Each row has a name. Each question is about the rows just above it.

Q: [12.3  7.5 13.3  8.4 14.4]
P: [ 32.3  39.4  52.0  60.5 -13.5]
M: [ 8.3 -1.7  2.8  7.0 -4.7]
C: [-11.7 -14.5 -24.1 -25.2  38.8]
L: [ -4.9  -7.2 -10.6  -8.6 -20.4]
Y: [-14.4 -19.9 -24.7 -21.4 -45.4]
K: [ -2.5  -1.8  -2.8  -0.2 -80.4]
N: [ 3.9 -3.8 -2.0 -3.8 -3.8]
B: [42.5 58.3 58.3 58.3 -2.4]
G: [11.2  9.4 15.2  9.4  9.4]
The value that N holds more than once:
[-3.8]
The value that B holds more than once:
[58.3]
Whose row is [ 32.3  39.4  52.0  60.5 -13.5]?
P
Which value appears more than once in G?
[9.4]

vade: [-63.0 -14.4 -63.0  59.6 -63.0]
foze: [ 32.6   4.6  16.0 -12.2  32.6]
leb: [ 43.7 -17.9  43.7 -17.9  43.7]
zizug: [-16.6   3.8  -2.9 -26.4  10.0]
leson: [ 4.4 23.0  4.4 25.0  4.4]
Riped: [  6.9 -14.8   6.8 -20.6  72.0]
The value that leson holds more than once:
[4.4]
Repeated in vade:
[-63.0]
Which value appears more than once in foze?
[32.6]
[ 4.4 23.0  4.4 25.0  4.4] is in which row?
leson
The row with [  6.9 -14.8   6.8 -20.6  72.0] is
Riped
[-63.0 -14.4 -63.0  59.6 -63.0] is in which row?
vade

mize: [ 37.5  -4.4  68.3  -4.4 -13.5  -4.4   0.5   7.1  49.8]
kip: [-20.3 -22.3   6.5 -11.3   9.3 -64.6  10.8  19.1  11.3]
leti: [  6.5 -22.3   6.5  -1.6   9.3 -64.6  10.8  10.8  11.3]
Repeated in mize:
[-4.4]
[-20.3 -22.3   6.5 -11.3   9.3 -64.6  10.8  19.1  11.3] is in which row?
kip
Which row holds [ 37.5  -4.4  68.3  -4.4 -13.5  -4.4   0.5   7.1  49.8]?
mize
Which row holds [  6.5 -22.3   6.5  -1.6   9.3 -64.6  10.8  10.8  11.3]?
leti

ziza: [-17.7 -26.0 -57.1   2.0 -38.4 -26.0   7.1  57.4  80.4 -26.0   8.1  22.7
 -26.0  76.7  11.2  76.7 -35.3]
Vusog: [  5.2 -35.3  49.7 -62.7  23.9 -36.9  47.0  11.2  52.9  19.1  58.1  21.8
   9.0 -27.9  41.9  13.0  21.8]
zuv: [  1.4 -61.6 -28.2  27.9  33.2 -19.0 -27.8  20.2  -8.5  24.7 -40.6 -64.2
 -44.7  43.9 -70.5 -70.5 -50.3]
Repeated in zuv:
[-70.5]
Repeated in Vusog:
[21.8]
Which row holds [-17.7 -26.0 -57.1   2.0 -38.4 -26.0   7.1  57.4  80.4 -26.0   8.1  22.7
 -26.0  76.7  11.2  76.7 -35.3]?
ziza
Whose row is [  1.4 -61.6 -28.2  27.9  33.2 -19.0 -27.8  20.2  -8.5  24.7 -40.6 -64.2
 -44.7  43.9 -70.5 -70.5 -50.3]?
zuv

Pof: [ -0.1  12.7 -30.1 -12.2  14.3   4.3   4.9]
Netoz: [2.0 2.0 2.0 4.3 2.0 2.0 2.0]
mafar: [ 1.6 -4.1 -4.1  4.3 -4.1  1.6 -3.1]
Which value appears more than once in Netoz?
[2.0]
[ 1.6 -4.1 -4.1  4.3 -4.1  1.6 -3.1] is in which row?
mafar
Whose row is [2.0 2.0 2.0 4.3 2.0 2.0 2.0]?
Netoz

